Here is a tiny trained network, its code and every weight. The questions are about switching its units off for an input and a class, where a switched-off unit gives its printed mean instead of its output.

import numpy as np


def w(rows, s, z=0):
    codes = np.array(rows[::2]) - 128.0
    scale = np.full(codes.shape[1], s)
    scale[-1] = z or s
    return codes * scale


def f(y):
    return np.maximum(y, 0)


def log_softmax(a):
    a = a - a.max(-1, keepdims=True)
    return a - np.log(np.exp(a).sum(-1, keepdims=True))


def net(x, mask):
    res = np.array(x, float).reshape(1, 8) / 4 @ E
    y = f(res @ A[0][:, :-1].T + A[0][:, -1])
    res = res + np.where(mask, y, B[0][:, -1]) @ B[0][:, :-1]
    return log_softmax(res[-1] @ U[:, :-1].T + U[:, -1])


A, B = {}, {}
E = w([
[225,225,82,116,190,252,167,12],'x0',
[239,97,218,253,131,154,76,123],'x1',
[150,21,178,29,93,219,209,216],'x2',
[91,221,87,188,55,72,188,24],'x3',
[88,88,93,8,161,143,138,206],'x4',
[60,126,99,73,133,93,136,158],'x5',
[156,141,179,174,51,114,191,74],'x6',
[64,83,141,94,38,112,225,177],'x7',
],0.0065)
A[0] = w([
[81,109,45,92,143,86,84,141,126],'neuron 0',
[191,120,191,217,140,123,60,133,124],'neuron 1',
[138,92,178,114,153,139,87,136,94],'neuron 2',
[186,207,103,136,152,189,94,56,127],'neuron 3',
[184,146,174,213,158,129,59,103,127],'neuron 4',
[170,29,194,79,143,173,116,214,128],'neuron 5',
[59,145,175,111,120,100,125,101,119],'neuron 6',
[149,156,115,143,144,82,142,101,107],'neuron 7',
[213,131,140,224,182,119,50,94,129],'neuron 8',
[141,142,99,140,119,139,155,152,39],'neuron 9',
[154,201,116,77,167,173,166,81,122],'neuron 10',
[155,47,192,88,118,176,153,212,119],'neuron 11',
[55,128,58,83,161,83,84,195,113],'neuron 12',
[190,161,83,157,147,167,148,76,131],'neuron 13',
[63,179,170,120,62,74,171,126,143],'neuron 14',
[59,138,170,165,42,66,194,135,128],'neuron 15',
[175,146,201,223,148,111,15,117,128],'neuron 16',
[75,120,110,79,150,126,89,187,128],'neuron 17',
[57,110,97,52,178,101,89,206,136],'neuron 18',
[108,72,166,64,113,125,152,254,146],'neuron 19',
[215,168,61,120,145,165,110,69,124],'neuron 20',
[147,141,128,139,154,156,125,111,6],'neuron 21',
[76,145,153,170,45,94,198,83,115],'neuron 22',
[148,115,114,228,101,122,128,121,127],'neuron 23',
[78,114,179,87,161,117,74,127,40],'neuron 24',
[139,111,120,144,98,142,115,112,36],'neuron 25',
],0.0096,0.019)
B[0] = w([
[123,168,74,126,168,50,59,112,190],'neuron 0',
[161,149,161,240,51,135,66,191,204],'neuron 1',
[124,113,149,134,130,130,203,98,146],'neuron 2',
[121,190,167,127,199,225,171,65,216],'neuron 3',
[174,201,209,234,123,160,96,131,209],'neuron 4',
[137,43,227,60,101,226,175,237,232],'neuron 5',
[143,139,87,132,98,95,122,110,152],'neuron 6',
[150,118,121,122,110,151,151,94,150],'neuron 7',
[132,219,216,237,102,178,73,166,225],'neuron 8',
[81,102,160,77,113,137,212,183,128],'neuron 9',
[122,176,84,44,196,157,164,50,189],'neuron 10',
[160,43,223,50,73,205,189,204,216],'neuron 11',
[66,183,28,93,172,63,35,168,206],'neuron 12',
[122,174,167,135,172,159,145,49,197],'neuron 13',
[126,104,78,125,78,47,147,83,196],'neuron 14',
[159,77,98,112,42,25,198,88,201],'neuron 15',
[180,178,223,254,60,120,67,185,221],'neuron 16',
[85,131,58,88,173,118,82,193,194],'neuron 17',
[94,149,50,46,174,75,24,202,232],'neuron 18',
[127,35,114,15,99,167,104,215,248],'neuron 19',
[101,148,103,124,171,211,162,76,200],'neuron 20',
[234,162,161,159,90,218,197,15,128],'neuron 21',
[180,133,150,142,56,33,214,67,190],'neuron 22',
[137,143,145,179,110,86,165,115,177],'neuron 23',
[166,97,139,46,190,157,142,129,132],'neuron 24',
[76,111,146,109,49,165,170,150,128],'neuron 25',
],0.0076,0.014)
U = w([
[83,139,55,88,163,77,54,170,110],'0',
[128,38,155,68,106,195,152,189,145],'1',
[127,173,103,111,201,205,181,44,186],'2',
[135,113,102,145,58,47,231,68,205],'3',
[147,166,165,254,99,147,81,136,5],'4',
],0.0099,0.0018)

Each question gives the input, the list of numbers given to net, and the class t.
The units are the neurons (one row each of A and B). Each row of codes is followed by its name. A weight is (code - 128) times the scale printed after its matrix; where a second scale follows, it is the last column's (A, B and U).
mask holds one flag per neuron, in row order. A switched-off neuron (its flag False) gives its mean, the last column of its row in B, instead of its output. The means were averaged over made-up inputs and are rounded, as every weight is.
A unit's drop is (log p(t) with every unit on - log p(t) with that unit switched off) / (log p(t) with every unit on - log p(t) with every unit switched off).
The circuit of an input: a set's keep is (log p(t) with only the set's units on - log p(t) with every unit switched off) / (log p(t) with every unit on - log p(t) with every unit switched off). Starting from the 12 units with the biggest drops (on a tie, the unit counted first), units are removed one at a time, each time the one whose removal leaves the highest keep (on an exact tie, the one counted first), for as long as the keep stays at least 0.8.
circuit, biggest first: the units of the circuit, biggest drop first
most important unit: the unit with the biggest drop
top k neurons: the k neurons with the biggest drops, biggest first
drop when u is switched off: that unit's drop, to one decimal
input [5,4,-5,6,8,-4,0,-3], class 2: most important unit -> neuron 3
input [7,-3,8,7,8,1,5,7], class 3: circuit, biggest first -> neuron 22; neuron 14
input [8,2,2,4,-4,-2,-7,-7], class 2: top 4 neurons -> neuron 3; neuron 10; neuron 20; neuron 13
input [-1,8,1,-8,-4,-4,-5,4], class 4: top 4 neurons -> neuron 16; neuron 1; neuron 8; neuron 4
input [-8,-8,3,-8,-7,5,-3,-2], class 0: top 2 neurons -> neuron 12; neuron 18
input [-8,-3,-8,7,-6,2,8,-5], class 3: top 2 neurons -> neuron 15; neuron 22
input [-3,-3,7,7,2,-2,0,-5], class 3: top 2 neurons -> neuron 5; neuron 11
input [-5,-8,3,1,3,-3,5,1], class 0: top 2 neurons -> neuron 18; neuron 12
input [3,-8,5,7,3,-2,-3,7], class 3: top 4 neurons -> neuron 22; neuron 15; neuron 14; neuron 8
input [4,3,-6,-8,-1,6,-8,0], class 4: top 3 neurons -> neuron 8; neuron 16; neuron 19
input [7,-8,7,6,6,6,-7,-8], class 0: drop when neuron 18 is switched off -> 0.3
input [4,-2,0,-2,5,2,4,-4], class 2: drop when neuron 14 is switched off -> 0.0
input [-4,-4,-3,-4,-4,-4,4,1], class 3: drop when neuron 8 is switched off -> 0.1
input [-8,3,4,6,-4,-7,6,0], class 3: circuit, biggest first -> neuron 15
